The symbols move the states like this.
w936: ε>w695, χ>w506, ω>none, σ>w388, γ>w152
w408: ε>none, χ>w986, ω>w367, σ>w796, γ>w208
w92: ε>w51, χ>w488, ω>w439, σ>w7, γ>w941
w51: ε>w796, χ>w523, ω>w92, σ>w367, γ>w214
w79: ε>w815, χ>w597, ω>w695, σ>w548, γ>w173
w547: ε>w201, χ>w152, ω>none, σ>w915, γ>w506
w328: ε>w986, χ>w181, ω>w267, σ>w523, γ>w367
w214: ε>w119, χ>w51, ω>w941, σ>w992, γ>w606
w388: ε>w427, χ>w80, ω>none, σ>w936, γ>w283
w201: ε>w434, χ>w470, ω>w547, σ>w232, γ>w824
w488: ε>w523, χ>w674, ω>w725, σ>w267, γ>w92
w283: ε>w248, χ>w388, ω>none, σ>w152, γ>w915
w109: ε>none, χ>w546, ω>w523, σ>w986, γ>w796
w495: ε>w992, χ>w7, ω>w597, σ>w941, γ>w815
w367: ε>w408, χ>w328, ω>w7, σ>w51, γ>w992
w597: ε>w495, χ>w434, ω>w824, σ>w37, γ>w79
w470: ε>w173, χ>w695, ω>w152, σ>w248, γ>w201
w519: ε>w37, χ>w232, ω>w80, σ>w824, γ>w427
w695: ε>w79, χ>w824, ω>w936, σ>w427, γ>w470
w152: ε>w470, χ>w936, ω>none, σ>w283, γ>w547
w506: ε>w824, χ>w547, ω>none, σ>w80, γ>w936
w523: ε>w109, χ>w606, ω>w488, σ>w328, γ>w51
w725: ε>w488, χ>w548, ω>w248, σ>w173, γ>w439
w606: ε>w546, χ>w214, ω>w674, σ>w181, γ>w523
w173: ε>w267, χ>w79, ω>w470, σ>w725, γ>w434
w267: ε>w328, χ>w815, ω>w173, σ>w488, γ>w7
w548: ε>w674, χ>w37, ω>w427, σ>w79, γ>w725
w37: ε>w941, χ>w439, ω>w519, σ>w597, γ>w548
w427: ε>w548, χ>w519, ω>w388, σ>w695, γ>w248
w168: ε>none, χ>w208, ω>w181, σ>w546, γ>w986
w986: ε>none, χ>w168, ω>w328, σ>w109, γ>w408
w208: ε>none, χ>w408, ω>w992, σ>w119, γ>w168
w119: ε>none, χ>w796, ω>w214, σ>w208, γ>w546
w248: ε>w725, χ>w427, ω>w283, σ>w470, γ>w232
w7: ε>w367, χ>w267, ω>w434, σ>w92, γ>w495
w232: ε>w439, χ>w248, ω>w915, σ>w201, γ>w519
w439: ε>w92, χ>w725, ω>w232, σ>w434, γ>w37
w941: ε>w214, χ>w92, ω>w37, σ>w495, γ>w674
w434: ε>w7, χ>w173, ω>w201, σ>w439, γ>w597
w674: ε>w606, χ>w941, ω>w548, σ>w815, γ>w488
w546: ε>none, χ>w119, ω>w606, σ>w168, γ>w109
w915: ε>w232, χ>w283, ω>none, σ>w547, γ>w80
w815: ε>w181, χ>w495, ω>w79, σ>w674, γ>w267
w80: ε>w519, χ>w915, ω>none, σ>w506, γ>w388
w181: ε>w168, χ>w992, ω>w815, σ>w606, γ>w328
w992: ε>w208, χ>w367, ω>w495, σ>w214, γ>w181
w824: ε>w597, χ>w201, ω>w506, σ>w519, γ>w695
w796: ε>none, χ>w109, ω>w51, σ>w408, γ>w119

The rows follow the links: the fewer symbols apart two states are, the more alike their rows tend to be.

Known rows, each with its state:
(29, 15, 36, -48, 22, 39, 18, 20, -17, 9, -20, -47, 31, 75, 44, 24, -45, 52, -19, -10, 60, -72, -19, 11, -72, 17, -35, 20, -2, 39, -7, 30, -64, -53, 35, -85, 8, 10, -21, 43, -11, -9, -9, 36, 55, 29, 40, -10, 12, -33, -22, 63, -5, -17, 62, -42, 63, -44, 38, 20, -12): w547
(0, -20, -2, -72, -5, 11, 24, -32, 37, 9, -45, -20, 36, 28, 50, -7, -50, 22, -36, 89, 17, -38, 0, 19, 56, -4, -25, 66, 47, 14, 4, 90, 19, 32, 25, -30, 49, -87, 23, 14, 11, 2, 42, -40, 42, 42, 3, 60, -12, 35, -44, 8, -24, 13, -29, 5, 19, 73, -52, 4, 76): w267
(70, -22, -6, 31, 45, 5, 9, -56, 67, -16, -19, 80, 4, -25, 10, -41, -4, 8, -56, 79, 18, 33, 30, 17, 25, 68, -14, 68, -21, 42, 41, 48, 31, 10, 41, 53, -20, -53, 23, 28, 39, -20, -52, -55, 33, -47, -11, 75, 36, 18, -7, -26, 27, 16, -50, -49, 3, 12, -2, -56, -20): w168
(80, 34, 11, -22, 6, 12, -18, -15, 58, 35, -69, 4, 0, 44, 47, 41, -7, 28, -81, 31, -10, -26, -54, 35, -41, 24, -3, 21, -20, 36, 74, 5, -20, -78, 21, -12, -56, -62, 5, 0, 6, -28, -36, -44, 35, 26, -19, -6, -42, 5, 14, 5, 31, 41, -26, 15, 1, 37, 34, -95, 32): w695
(-76, -21, -1, -3, -17, -19, -5, 37, -69, -16, 59, -37, 14, -24, -29, -3, -3, -34, 102, -40, -5, 15, 19, -24, 41, -50, -4, -57, 24, -65, -71, -31, 15, 69, -42, -16, 33, 62, -16, -15, -21, 15, 62, 46, -47, -3, 15, -17, -2, 2, 3, 3, -54, -32, 34, 25, -14, -16, -54, 91, 5): w92
(100, 26, 4, -41, 2, 14, -19, -31, 66, 34, -71, -2, 12, 19, 61, 51, -8, 5, -56, 45, -22, -3, -38, 53, -6, 23, -16, 15, -8, 41, 56, 0, 3, -30, 21, 11, -32, -90, 4, -7, 39, -22, 1, -77, 35, 28, -27, 6, -50, 25, 6, -13, -11, 35, -41, 13, -16, 85, 13, -86, 38): w79
(19, 13, 7, 44, 9, -3, -32, 35, -35, -19, 63, 14, -19, -48, -16, 16, 42, -47, 91, -64, -56, 64, 12, -9, 5, -4, -3, -76, -12, -52, -12, -101, 34, 43, -10, 40, -22, 50, -13, -28, 6, -13, 32, -17, -67, -47, -14, -50, -7, 1, 31, -30, -45, -31, 3, 31, -61, 18, -30, 15, -29): w941
(87, 36, 54, 1, 53, 46, -1, 18, 21, 3, -21, 2, 6, 57, 47, 54, -15, 36, -27, -42, 30, -17, -37, 31, -92, 46, -41, -1, -47, 46, 34, -29, -40, -78, 56, -41, -64, 12, -15, 33, 10, -36, -40, -22, 43, -7, 9, -29, 0, -21, 16, 19, 11, -12, 22, -40, 28, -24, 75, -49, -40): w506
(-10, 14, 11, -80, -32, 11, 12, -28, 28, 37, -65, -52, 24, 66, 54, 38, -48, 40, -83, 45, 25, -74, -34, 32, -19, -13, -8, 40, 22, 40, 26, 70, -32, -55, 6, -61, 11, -66, 2, 11, -10, 14, 3, 0, 46, 77, 17, 6, -34, -2, -22, 39, 24, 31, 5, -1, 43, 26, 25, -29, 66): w470
(34, 5, 59, -63, 41, 60, 23, 21, -24, 1, -1, -65, 59, 70, 70, 54, -60, 35, 18, 17, 47, -45, -17, 20, -11, -9, -73, -1, 31, 9, -13, 27, -17, -3, 55, -83, 38, -14, -15, 36, 28, -22, 54, -28, 38, 32, 30, 3, -28, 21, -24, 24, -72, -32, 35, -23, 31, 25, -27, 35, 14): w434
(34, 1, 44, -52, 52, 44, 13, 5, -15, -15, 14, -30, 57, 47, 56, 11, -58, 24, 34, 40, 54, -12, 2, 18, 20, -4, -79, 7, 28, -4, -42, 34, 1, 45, 65, -68, 44, -27, 7, 36, 44, -28, 60, -28, 32, 11, 35, 34, -7, 33, -34, 13, -91, -42, 16, -48, 12, 33, -46, 65, 10): w7
(-85, 15, 15, -12, -49, 3, -3, 48, -73, 14, 28, -70, -8, 9, -30, 26, 3, 7, 48, -76, 6, -30, -29, -16, -40, -48, 23, -61, 22, -35, -47, -36, -39, -15, -32, -42, 17, 71, -30, -13, -44, 44, 29, 70, -39, 23, 14, -64, -21, -43, 15, 31, -11, -28, 75, 23, 22, -39, 12, 56, 6): w232

Each walk starts at a row. The symbols on each line, taken left to right, move it on to the next state.
Answer with the state's row; about right is enough.
(0, -8, -3, -94, -43, 18, 7, -26, 27, 41, -56, -64, 28, 51, 69, 26, -53, 27, -57, 65, 32, -56, -27, 38, 9, -28, -15, 42, 48, 22, 15, 65, -10, -3, 11, -44, 39, -91, 15, 10, -2, 2, 30, -28, 40, 74, 6, 34, -44, 21, -19, 13, -15, 24, -5, 10, 37, 64, -10, 1, 74)
ω χ χ: (108, 47, 58, -13, 58, 50, -15, 16, 0, 3, -20, -18, 11, 56, 66, 70, -11, 23, -3, -20, 1, -12, -41, 32, -79, 35, -48, -12, -26, 16, 38, -49, -28, -69, 54, -51, -59, -3, -23, 13, 21, -35, 0, -49, 32, -6, 8, -42, -34, -25, 19, 20, -32, -13, 28, -27, 7, 19, 31, -37, -26)
σ χ χ χ: (-25, 21, -43, 31, -54, -30, -27, 10, 12, 49, -26, -10, -52, -33, -41, 36, 57, -22, -30, -43, -57, 11, -36, 7, -24, -21, 75, -40, -17, -14, 27, -67, -16, -54, -63, 39, -60, -1, 1, -45, -43, 22, -25, 36, -42, 17, -52, -66, -43, -31, 40, -21, 49, 47, -10, 69, -24, 15, 40, -71, 21)
(-18, 4, 4, -48, -21, 5, 16, -22, 26, 22, -63, -34, 12, 64, 28, 11, -29, 44, -90, 28, 45, -78, -23, 6, -30, -2, 2, 53, 5, 67, 32, 80, -52, -65, 10, -44, 11, -44, 0, 25, -10, 0, -37, 23, 59, 66, 9, 21, -12, -24, -17, 48, 53, 25, 12, -11, 59, -17, 56, -8, 28)
σ ε ω: (-100, -5, -39, -6, -84, -43, 8, 7, -24, 36, -22, -39, -35, -11, -40, -5, 5, 2, -43, -32, 0, -39, -13, -23, -16, -42, 58, 2, 10, 15, 20, 23, -40, -51, -63, -20, 1, 33, -4, -6, -58, 55, -32, 101, -19, 45, 4, -26, 2, -48, 1, 30, 75, 20, 34, 39, 36, -43, 40, -5, 21)
σ γ ε σ σ: (24, 25, 58, -78, 29, 49, 7, 21, -30, 9, -27, -71, 42, 85, 66, 56, -59, 41, -5, -16, 41, -63, -30, 20, -56, -5, -55, 8, 16, 25, -13, 20, -41, -45, 30, -104, 3, -7, -19, 40, 4, -19, 20, 3, 33, 46, 32, -18, -21, -9, -10, 46, -37, -21, 64, -32, 49, -7, 15, 38, 17)
(111, 3, 36, 17, 101, 39, 2, -5, 29, -44, 26, 63, 28, 11, 45, -6, -18, 6, 23, 20, 8, 38, 28, 11, -3, 54, -62, 15, -24, 4, -18, -4, 29, 29, 71, 9, -18, -3, 4, 17, 61, -59, -2, -91, 28, -53, 9, 32, 27, 35, -4, -17, -54, -25, -22, -64, -24, 9, -19, -13, -49)
ω ω γ χ: (126, 43, 49, -30, 65, 50, -22, 13, 14, -5, -20, -22, 26, 44, 73, 60, -27, 11, 43, -10, 1, 10, -33, 45, -61, 28, -65, -31, -24, -7, 12, -49, -1, -30, 72, -33, -38, -35, -14, 18, 39, -51, 9, -76, 23, -1, -15, -23, -40, 19, 21, 6, -67, -23, 2, -18, -12, 44, 7, -39, -22)
γ ε ε ω: (90, 1, 9, -16, 28, 13, 1, -40, 60, 13, -44, 22, 5, -14, 57, 11, -9, 5, -34, 75, -19, 22, -10, 41, 33, 30, -21, 37, -1, 8, 48, 10, 34, -4, 34, 45, -16, -92, 15, -5, 42, -34, -15, -89, 31, 0, -32, 38, -22, 38, -5, -28, -24, 18, -72, -4, -24, 82, -7, -74, 34)
(17, -30, 50, -23, 66, 34, 33, -8, -13, -39, 27, 0, 57, 26, 39, -29, -50, 25, 35, 40, 53, -17, 31, 10, 21, 14, -69, 25, 22, 5, -43, 66, 20, 63, 60, -45, 64, -7, 7, 49, 48, -30, 35, -47, 36, -11, 32, 54, 35, 22, -43, 16, -57, -46, 2, -54, 17, -3, -45, 69, -9)
ε γ σ ω: (19, -4, -4, 70, 22, -22, -11, 15, -20, -29, 61, 60, -24, -64, -54, -20, 48, -42, 71, -52, -26, 78, 40, -33, 22, 19, 21, -50, -22, -48, -28, -81, 29, 59, -5, 60, -14, 52, -6, -15, 13, -16, 5, -12, -40, -77, -14, -16, 32, 14, 19, -42, -19, -27, -7, -5, -56, -10, -31, 9, -58)
γ ω ω ε: (-15, -6, -55, 22, -52, -39, -25, -7, 28, 11, -5, 37, -38, -74, -45, -11, 53, -59, 4, -5, -88, 49, 1, -8, 48, -16, 38, -40, 3, -40, 15, -58, 38, 32, -66, 80, -14, -15, 6, -52, -11, 11, -12, -8, -49, 0, -52, -17, -22, 13, 21, -64, 18, 38, -51, 60, -59, 52, -33, -53, 20)
(26, -22, 42, -2, 64, 28, 33, -19, -8, -51, 28, 34, 48, 28, 15, -47, -40, 37, 13, 35, 70, -8, 42, -13, 10, 28, -57, 50, 13, 33, -35, 71, 8, 45, 72, -33, 43, 6, 12, 58, 36, -27, -3, -17, 36, -29, 40, 60, 52, 10, -38, 21, -18, -49, 11, -69, 36, -46, -23, 69, -32)
ω ε γ: (106, -3, 23, 41, 91, 33, 10, -7, 21, -49, 40, 68, 12, 23, 23, -30, -13, 7, 15, 15, 25, 51, 32, 3, -19, 72, -48, 34, -42, 18, -9, 10, 15, 18, 68, 15, -4, 4, 9, 39, 50, -49, -24, -60, 28, -66, 30, 35, 54, 19, -3, -18, -15, -26, -1, -83, -4, -29, 6, -19, -70)
χ χ γ σ: (-73, -36, -3, 48, 2, -23, 17, 11, -57, -44, 73, 27, -3, -30, -62, -59, 5, -7, 52, -23, 25, 14, 45, -53, 30, -7, 12, -21, 11, -20, -65, 9, 8, 75, -10, 0, 44, 82, 9, 9, -12, 19, 0, 52, -29, -49, 22, 23, 59, -20, -11, -1, -1, -42, 20, -21, 6, -78, -26, 87, -45)
(-22, -24, -56, 61, -26, -52, -8, -22, 25, -11, 24, 63, -42, -80, -55, -50, 48, -51, 5, 20, -51, 59, 43, -25, 52, 2, 49, -9, -10, -22, 15, -33, 44, 45, -44, 88, -5, -1, 23, -43, -4, 11, -28, -13, -54, -36, -30, 8, 18, 17, 6, -59, 40, 27, -52, 20, -47, 28, -16, -35, -4)
γ γ χ ε χ: (-35, -29, -53, 76, -2, -42, 9, -30, 37, -16, 19, 75, -51, -73, -70, -64, 56, -34, -10, -11, -28, 58, 40, -40, 55, 11, 58, 3, -32, -5, 21, -13, 32, 36, -38, 86, -10, 12, 29, -33, -4, 15, -47, 9, -36, -46, -16, 19, 43, -7, 12, -56, 69, 22, -49, 7, -38, -32, 3, -32, -26)
γ γ γ: (11, -11, -7, 84, 32, -26, -2, 13, -26, -40, 67, 67, -27, -47, -60, -38, 50, -36, 53, -50, -6, 68, 53, -42, 6, 33, 10, -25, -46, -22, -29, -52, 20, 39, -14, 63, -8, 68, 4, -1, 4, 1, -36, 19, -37, -70, 7, -1, 52, -6, 13, -31, 19, -38, 4, -23, -36, -64, -6, 12, -65)
(-6, 39, 12, 54, -13, 2, -32, 42, -35, 7, 22, 8, -37, -3, -41, 34, 40, -6, 21, -96, -31, 7, -15, -13, -70, 2, 25, -54, -40, -8, 17, -81, -37, -56, -21, 9, -67, 76, -30, -18, -39, 2, -32, 57, -36, -34, 5, -81, 6, -45, 44, 11, 35, -9, 38, 12, -3, -54, 54, -17, -56)
ε γ χ ε: (12, 28, 12, 26, -3, 4, -39, 48, -42, 3, 40, -9, -17, -35, -25, 43, 41, -42, 85, -81, -60, 44, -13, -1, -29, -18, 16, -86, -4, -58, -17, -107, 0, -7, -30, 30, -45, 57, -35, -38, -14, -6, 24, 13, -54, -25, -26, -76, -34, -9, 40, -10, -37, -8, 19, 37, -51, 19, -13, -8, -26)
ω γ ε: (-25, 16, -52, 6, -70, -35, -38, 2, 16, 36, -11, -13, -50, -49, -29, 26, 51, -27, 1, -29, -70, 25, -24, 5, 15, -28, 52, -38, -1, -36, 37, -66, 15, -14, -72, 63, -46, -9, -3, -59, -32, 29, -1, 9, -56, 14, -46, -50, -42, 1, 36, -31, 22, 45, -34, 83, -50, 34, 8, -59, 31)
